Below is a small trained network, with its code and all its weights. Each question gives an input and a target symbol and asks what happens when units are switched off, that is, made to give their printed mean instead of their output.

import numpy as np


def w(rows, s, z=0):
    codes = np.array(rows[::2]) - 128.0
    scale = np.full(codes.shape[1], s)
    scale[-1] = z or s
    return codes * scale


def norm(h):
    return h / np.sqrt((h * h).mean(-1, keepdims=True) + 1e-5)


def f(y):
    return np.maximum(y, 0)


def softmax(a):
    e = np.exp(a - a.max(-1, keepdims=True))
    return e / e.sum(-1, keepdims=True)


def log_softmax(a):
    a = a - a.max(-1, keepdims=True)
    return a - np.log(np.exp(a).sum(-1, keepdims=True))


def net(x, mask):
    ids = ['ΔΘΛΠαγεζημτφψω'.index(c) for c in x.split()]
    T = len(ids)
    res = E[ids] + P[:T]
    u = 0
    for l in range(3):
        q, k, v = (norm(res) @ M[l].T for M in (Q, K, V))
        z = softmax(np.where(np.tri(T) > 0, q @ k.T / 2**0.5, -1e9)) @ v
        res = res + np.where(mask[u], z, O[l][:, -1]) @ O[l][:, :-1]
        u += 1
        y = f(norm(res) @ A[l][:, :-1].T + A[l][:, -1])
        res = res + np.where(mask[u : u + 4], y, B[l][:, -1]) @ B[l][:, :-1]
        u += 4
    return log_softmax(norm(res)[-1] @ U[:, :-1].T + U[:, -1])


Q, K, V, O, A, B = {}, {}, {}, {}, {}, {}
E = w([
[137,182,115,162,90,252,141],'Δ',
[31,115,77,141,135,102,137],'Θ',
[114,154,177,104,139,195,160],'Λ',
[88,176,223,87,27,91,137],'Π',
[96,146,155,77,248,182,89],'α',
[112,56,95,163,46,61,171],'γ',
[155,99,134,153,97,202,144],'ε',
[131,110,134,212,159,158,103],'ζ',
[123,106,25,104,200,144,119],'η',
[83,129,110,198,183,134,146],'μ',
[224,57,169,78,138,141,153],'τ',
[167,141,242,53,150,124,136],'φ',
[160,245,101,122,88,118,131],'ψ',
[77,83,151,103,165,111,208],'ω',
],0.021)
P = w([
[179,226,179,182,175,109,198],'0',
[62,31,254,212,184,169,170],'1',
[73,57,189,147,137,180,120],'2',
[65,53,82,76,131,183,148],'3',
[100,84,108,86,110,150,101],'4',
[110,104,76,52,101,110,73],'5',
],0.0066)
Q[0] = w([
[221,169,77,162,89,199,127],'L0H0',
[69,25,131,70,135,172,2],'L0H0',
],0.0063)
K[0] = w([
[209,44,148,170,62,193,66],'L0H0',
[255,250,79,96,171,62,96],'L0H0',
],0.0046)
V[0] = w([
[117,90,176,177,129,136,231],'L0H0',
[2,75,159,49,112,206,46],'L0H0',
],0.0093)
O[0] = w([
[116,149,65,26,65,58,20,255],'L0H0',
[113,134,254,147,138,64,57,114],'L0H0',
],0.0091,0.0054)
A[0] = w([
[97,164,113,29,163,167,155,74],'L0N0',
[115,142,112,148,250,129,112,1],'L0N1',
[59,141,160,84,99,205,166,112],'L0N2',
[16,106,118,174,170,48,171,82],'L0N3',
],0.011,0.0012)
B[0] = w([
[211,135,209,166,108,118,38,254],'L0N0',
[61,77,2,50,147,141,217,198],'L0N1',
[166,138,171,160,45,133,116,236],'L0N2',
[107,202,153,75,170,144,36,241],'L0N3',
],0.0097,0.0055)
Q[1] = w([
[147,181,133,251,177,35,229],'L1H0',
[176,160,117,101,89,170,115],'L1H0',
],0.018)
K[1] = w([
[79,2,135,150,82,132,16],'L1H0',
[83,149,131,122,109,172,160],'L1H0',
],0.018)
V[1] = w([
[84,203,55,117,127,184,107],'L1H0',
[147,80,70,126,84,133,10],'L1H0',
],0.013)
O[1] = w([
[49,161,140,44,91,221,171,254],'L1H0',
[166,93,83,73,253,89,2,178],'L1H0',
],0.0079,0.007)
A[1] = w([
[181,35,155,54,168,119,198,120],'L1N0',
[52,94,108,191,195,184,99,186],'L1N1',
[86,77,151,133,52,75,135,247],'L1N2',
[17,127,9,166,104,110,110,26],'L1N3',
],0.015,0.0016)
B[1] = w([
[17,153,151,239,128,155,111,253],'L1N0',
[80,198,150,112,88,11,228,207],'L1N1',
[53,121,121,118,73,57,117,235],'L1N2',
[170,165,124,224,139,131,5,235],'L1N3',
],0.013,0.0065)
Q[2] = w([
[119,94,141,145,105,90,181],'L2H0',
[6,132,148,111,113,115,23],'L2H0',
],0.013)
K[2] = w([
[80,160,174,95,88,130,187],'L2H0',
[249,105,104,155,166,99,185],'L2H0',
],0.013)
V[2] = w([
[174,253,217,63,134,163,87],'L2H0',
[160,88,137,157,163,231,195],'L2H0',
],0.013)
O[2] = w([
[230,186,139,113,219,113,147,254],'L2H0',
[118,158,171,142,123,156,6,18],'L2H0',
],0.013,0.0074)
A[2] = w([
[115,2,223,70,117,161,173,110],'L2N0',
[203,45,104,109,238,70,122,251],'L2N1',
[200,13,223,98,109,165,135,166],'L2N2',
[134,57,132,89,122,208,193,144],'L2N3',
],0.013,0.0024)
B[2] = w([
[104,123,79,146,254,99,135,183],'L2N0',
[106,36,169,131,66,191,140,255],'L2N1',
[203,77,71,221,144,90,118,169],'L2N2',
[172,169,119,158,53,223,75,156],'L2N3',
],0.013,0.0073)
U = w([
[148,214,162,153,63,203,92,90],'Δ',
[129,196,170,112,186,127,68,41],'Θ',
[191,135,183,182,137,97,116,96],'Λ',
[73,155,202,101,57,118,160,159],'Π',
[70,145,153,90,186,168,178,112],'α',
[98,89,97,148,93,109,13,132],'γ',
[134,42,74,81,104,164,153,191],'ε',
[128,144,88,186,118,65,205,104],'ζ',
[72,88,1,121,153,150,123,81],'η',
[102,188,66,114,199,130,97,77],'μ',
[59,104,155,175,125,207,123,255],'τ',
[170,110,192,156,200,110,105,81],'φ',
[144,183,72,48,128,190,134,205],'ψ',
[96,78,173,26,170,174,68,125],'ω',
],0.0082,0.0028)

Each question gives the input, a string of symbols that net reads in full, and the target symbol t.
The units are the heads (2 rows each of Q, K, V and O) and the neurons (one row each of A and B). Each row of codes is followed by its name. A weight is (code - 128) times the scale printed after its matrix; where a second scale follows, it is the last column's (O, A, B and U).
mask holds one flag per unit, layer by layer, with each layer's heads first. A switched-off unit (its flag False) gives its mean, the last column of its rows in O or B, instead of its output. The means were averaged over made-up inputs and are rounded, as every weight is.
A unit's drop is (log p(t) with every unit on - log p(t) with that unit switched off) / (log p(t) with every unit on - log p(t) with every unit switched off).
The circuit of an input: a set's keep is (log p(t) with only the set's units on - log p(t) with every unit switched off) / (log p(t) with every unit on - log p(t) with every unit switched off). Starting from the 12 units with the biggest drops (on a tie, the unit counted first), units are removed one at a time, each time the one whose removal leaves the highest keep (on an exact tie, the one counted first), for as long as the keep stays at least 0.8.
circuit, biggest first: the units of the circuit, biggest drop first
top k neurons: the k neurons with the biggest drops, biggest first
top k neurons in layer l: the k neurons of layer l with the biggest drops, biggest first
drop of u: that unit's drop, to one decimal
input Π Θ μ, target ζ: circuit, biggest first -> L2H0
input γ μ ω Π ω τ, target η: circuit, biggest first -> L2H0, L1N0, L0H0, L1H0
input τ τ α Π η, target γ: top 3 neurons -> L0N1, L1N3, L0N0
input τ ε φ Π τ, target γ: top 2 neurons in layer 1 -> L1N0, L1N1
input τ τ μ Θ μ Λ, target γ: circuit, biggest first -> L1H0, L1N1
input Π ζ η, target ζ: circuit, biggest first -> L1N1, L1H0
input μ Λ Δ, target ψ: circuit, biggest first -> L1N0, L2H0
input α φ τ ψ, target Π: circuit, biggest first -> L0H0, L0N1, L1H0
input τ ω ψ φ ψ, target γ: top 3 neurons -> L0N0, L0N3, L1N1
input ω τ τ, target ε: circuit, biggest first -> L2N1, L2H0
input ω φ μ φ ψ γ, target ε: top 2 neurons -> L2N1, L1N0
input τ μ μ, target γ: circuit, biggest first -> L1H0, L2H0, L0N3
input ω ω ζ, target ε: circuit, biggest first -> L2N1, L2H0, L1N0
input μ Δ Π ψ Π ζ, target ζ: circuit, biggest first -> L2H0
input ω μ γ ψ τ, target τ: top 2 neurons -> L1N0, L2N1
input Π φ Δ τ η ε, target ζ: top 2 neurons in layer 1 -> L1N2, L1N0
input Θ Π ε α, target α: top 2 neurons -> L0N1, L1N1
input ω α τ ε, target ε: top 2 neurons -> L2N1, L1N0
input μ τ ζ α Θ ε, target ψ: top 2 neurons -> L2N3, L1N0
input τ τ τ, target γ: top 2 neurons -> L1N0, L0N3
input ω τ ω, target ε: top neuron in layer 2 -> L2N1
input τ ω μ τ τ ω, target γ: top 2 neurons in layer 0 -> L0N3, L0N0
input Π α η, target ζ: top 2 neurons -> L1N1, L0N3
input Λ γ α ζ φ, target φ: top 2 neurons in layer 1 -> L1N2, L1N0
input μ τ ψ, target ψ: drop of L1H0 -> 0.1
input ω γ ω ε, target ε: drop of L1N1 -> -0.1
input Π α ε, target ζ: drop of L1H0 -> 0.2
